Below is a small trained network, with its code and all its weights. Each question gives an input and a target symbol and asks what happens when units are switched off, that is, made to give their printed mean instead of their output.

import numpy as np


def w(rows, s, z=0):
    codes = np.array(rows[::2]) - 128.0
    scale = np.full(codes.shape[1], s)
    scale[-1] = z or s
    return codes * scale


def f(y):
    return np.maximum(y, 0)


def softmax(a):
    e = np.exp(a - a.max(-1, keepdims=True))
    return e / e.sum(-1, keepdims=True)


def log_softmax(a):
    a = a - a.max(-1, keepdims=True)
    return a - np.log(np.exp(a).sum(-1, keepdims=True))


def net(x, mask):
    ids = ['ΓΔΞΠΣΩαβεηθλμτφ'.index(c) for c in x.split()]
    T = len(ids)
    res = E[ids] + P[:T]
    u = 0
    for l in range(3):
        r = res
        for j in range(2):
            rows = slice(2 * j, 2 * j + 2)
            q, k, v = (r @ M[l][rows].T for M in (Q, K, V))
            z = softmax(np.where(np.tri(T) > 0, q @ k.T / 2**0.5, -1e9)) @ v
            o = O[l][rows]
            res = res + np.where(mask[u + j], z, o[:, -1]) @ o[:, :-1]
        u += 2
        y = f(res @ A[l][:, :-1].T + A[l][:, -1])
        res = res + np.where(mask[u : u + 4], y, B[l][:, -1]) @ B[l][:, :-1]
        u += 4
    return log_softmax(res[-1] @ U[:, :-1].T + U[:, -1])


Q, K, V, O, A, B = {}, {}, {}, {}, {}, {}
E = w([
[112,167,94,207,140],'Γ',
[147,182,177,140,224],'Δ',
[52,202,161,149,110],'Ξ',
[103,179,42,67,171],'Π',
[107,163,89,204,132],'Σ',
[131,191,110,199,144],'Ω',
[188,145,207,126,144],'α',
[195,194,166,117,130],'β',
[196,160,171,81,50],'ε',
[104,247,130,125,121],'η',
[189,201,116,91,109],'θ',
[195,155,116,83,171],'λ',
[51,150,102,123,215],'μ',
[194,206,132,53,74],'τ',
[141,6,138,141,126],'φ',
],0.018)
P = w([
[230,142,98,3,73],'0',
[218,138,105,24,92],'1',
[189,123,114,39,98],'2',
[176,118,116,54,110],'3',
[162,113,119,68,124],'4',
[155,111,116,83,133],'5',
[143,106,120,98,140],'6',
[134,102,118,114,151],'7',
[128,97,111,115,156],'8',
[114,94,123,137,170],'9',
[110,96,113,145,176],'10',
[96,95,136,157,192],'11',
[101,92,105,151,181],'12',
],0.0066)
Q[0] = w([
[62,189,153,105,27],'0.h0',
[254,119,127,224,68],'0.h0',
[73,63,133,52,105],'0.h1',
[131,141,32,162,107],'0.h1',
],0.034)
K[0] = w([
[104,254,182,98,6],'0.h0',
[213,3,180,159,42],'0.h0',
[158,25,111,105,46],'0.h1',
[58,181,29,193,126],'0.h1',
],0.028)
V[0] = w([
[85,134,192,124,143],'0.h0',
[110,159,94,255,84],'0.h0',
[49,136,159,86,196],'0.h1',
[147,139,99,17,111],'0.h1',
],0.0097)
O[0] = w([
[165,202,178,161,143,121],'0.h0',
[45,172,160,49,33,1],'0.h0',
[186,2,42,41,104,110],'0.h1',
[9,65,127,152,166,168],'0.h1',
],0.0046,0.0076)
A[0] = w([
[170,115,181,218,44,82],'0.n0',
[95,76,131,166,106,2],'0.n1',
[62,138,213,183,197,104],'0.n2',
[12,113,178,245,186,114],'0.n3',
],0.011,0.0046)
B[0] = w([
[145,96,96,68,103,197],'0.n0',
[254,90,137,183,64,142],'0.n1',
[53,37,21,95,87,253],'0.n2',
[253,178,176,147,129,235],'0.n3',
],0.0077,0.005)
Q[1] = w([
[254,59,88,150,124],'1.h0',
[207,148,93,68,100],'1.h0',
[69,88,66,84,131],'1.h1',
[115,154,135,136,71],'1.h1',
],0.022)
K[1] = w([
[223,1,131,94,62],'1.h0',
[90,59,249,123,213],'1.h0',
[86,90,170,17,222],'1.h1',
[128,67,57,83,53],'1.h1',
],0.016)
V[1] = w([
[157,175,111,75,122],'1.h0',
[180,93,81,191,84],'1.h0',
[168,124,2,117,59],'1.h1',
[109,136,131,171,180],'1.h1',
],0.01)
O[1] = w([
[198,80,24,131,38,88],'1.h0',
[8,128,246,38,206,254],'1.h0',
[79,101,134,2,143,177],'1.h1',
[108,152,115,153,148,160],'1.h1',
],0.0058,0.0072)
A[1] = w([
[185,137,152,100,128,137],'1.n0',
[74,187,132,147,60,100],'1.n1',
[111,163,73,126,175,74],'1.n2',
[40,100,150,155,5,2],'1.n3',
],0.016,0.0036)
B[1] = w([
[215,178,131,128,114,253],'1.n0',
[79,2,115,89,84,155],'1.n1',
[98,21,57,83,119,222],'1.n2',
[107,167,37,254,96,144],'1.n3',
],0.01,0.0059)
Q[2] = w([
[122,71,168,250,59],'2.h0',
[233,96,164,92,240],'2.h0',
[166,71,124,135,187],'2.h1',
[140,166,124,82,160],'2.h1',
],0.022)
K[2] = w([
[116,67,170,250,140],'2.h0',
[69,204,203,36,199],'2.h0',
[110,95,175,161,233],'2.h1',
[136,129,216,114,179],'2.h1',
],0.021)
V[2] = w([
[108,186,90,100,144],'2.h0',
[60,254,125,38,137],'2.h0',
[159,71,80,142,151],'2.h1',
[90,242,70,136,228],'2.h1',
],0.008)
O[2] = w([
[137,103,74,108,82,138],'2.h0',
[225,101,11,182,19,225],'2.h0',
[44,28,86,76,182,252],'2.h1',
[249,74,2,167,142,17],'2.h1',
],0.0042,0.0032)
A[2] = w([
[62,127,74,181,159,4],'2.n0',
[109,242,55,219,199,200],'2.n1',
[96,254,70,101,184,213],'2.n2',
[125,159,147,108,56,26],'2.n3',
],0.021,0.0028)
B[2] = w([
[155,178,198,125,99,253],'2.n0',
[116,4,225,183,102,167],'2.n1',
[110,226,24,170,127,214],'2.n2',
[133,9,148,144,123,204],'2.n3',
],0.016,0.0062)
U = w([
[115,135,121,29,84,61],'Γ',
[125,58,42,129,231,111],'Δ',
[82,156,162,166,48,155],'Ξ',
[93,133,131,117,77,107],'Π',
[62,196,106,133,107,254],'Σ',
[177,159,162,222,107,61],'Ω',
[255,233,213,88,95,206],'α',
[68,115,110,217,136,151],'β',
[204,94,129,117,60,86],'ε',
[19,69,69,122,96,108],'η',
[112,112,113,180,109,114],'θ',
[109,131,129,136,103,71],'λ',
[124,136,138,127,110,71],'μ',
[160,151,52,142,24,181],'τ',
[39,112,193,151,181,73],'φ',
],0.0084,0.0071)

Each question gives the input, a string of symbols that net reads in full, and the target symbol t.
The units are the heads (2 rows each of Q, K, V and O) and the neurons (one row each of A and B). Each row of codes is followed by its name. A weight is (code - 128) times the scale printed after its matrix; where a second scale follows, it is the last column's (O, A, B and U).
mask holds one flag per unit, layer by layer, with each layer's heads first. A switched-off unit (its flag False) gives its mean, the last column of its rows in O or B, instead of its output. The means were averaged over made-up inputs and are rounded, as every weight is.
A unit's drop is (log p(t) with every unit on - log p(t) with that unit switched off) / (log p(t) with every unit on - log p(t) with every unit switched off).
The circuit of an input: a set's keep is (log p(t) with only the set's units on - log p(t) with every unit switched off) / (log p(t) with every unit on - log p(t) with every unit switched off). Starting from the 12 units with the biggest drops (on a tie, the unit counted first), units are removed one at a time, each time the one whose removal leaves the highest keep (on an exact tie, the one counted first), for as long as the keep stays at least 0.8.
units of the circuit, in order: the units of the circuit, biggest drop first
most important unit: the unit with the biggest drop
top k neurons: the k neurons with the biggest drops, biggest first
top k neurons in layer l: the k neurons of layer l with the biggest drops, biggest first
which heads matter: for each layer, one digit per head in row order, 1 if its drop is at least 0.15 and else 0, layers parted by /
input μ μ Ω η, target η: units of the circuit, in order : (1.n1; 0.h0; 2.n3)
input Δ ε α β λ, target Δ: which heads matter : 10 / 00 / 00
input α τ φ Σ, target Σ: which heads matter : 00 / 11 / 01
input α φ α Ξ Ω, target β: which heads matter : 00 / 00 / 01
input Π φ α μ φ Δ α φ Σ, target Σ: units of the circuit, in order : (1.h0; 2.n2; 0.n1)
input α Γ Δ Σ λ Δ φ Ξ, target Ξ: top 2 neurons in layer 0 : (0.n2; 0.n3)
input Π μ Π Γ, target α: top 3 neurons : (2.n0; 1.n3; 0.n3)
input α φ Ω Π φ Γ, target Σ: top 2 neurons in layer 0 : (0.n1; 0.n0)
input Δ Ξ Ω, target η: top 2 neurons : (0.n2; 1.n1)
input φ Π Π α β α μ φ φ Γ Γ, target Σ: which heads matter : 01 / 11 / 00
input Ξ ε μ τ, target τ: most important unit : 2.n2
input τ Σ Γ, target ε: top 2 neurons in layer 1 : (1.n2; 1.n1)
input Δ ε Ξ Γ α Δ α ε φ θ, target Σ: units of the circuit, in order : (2.n2; 1.h0)
input Σ α Σ, target β: units of the circuit, in order : (2.n1; 0.h1; 2.n2)
input Σ Π α α β, target τ: most important unit : 2.n2
input ε Δ α Ω, target β: which heads matter : 01 / 10 / 10
input ε α α Δ τ φ α Σ ε Π η φ θ, target Σ: units of the circuit, in order : (1.h0; 2.n2)
input α Π φ α α α φ, target α: which heads matter : 01 / 10 / 00
input μ Γ α ε Δ Δ Δ, target Δ: which heads matter : 01 / 00 / 00
input α μ α λ φ α Π, target Γ: units of the circuit, in order : (1.n2; 2.n0; 0.h1; 0.n3)
input Π β β, target Ω: top 3 neurons : (2.n1; 1.n2; 0.n2)
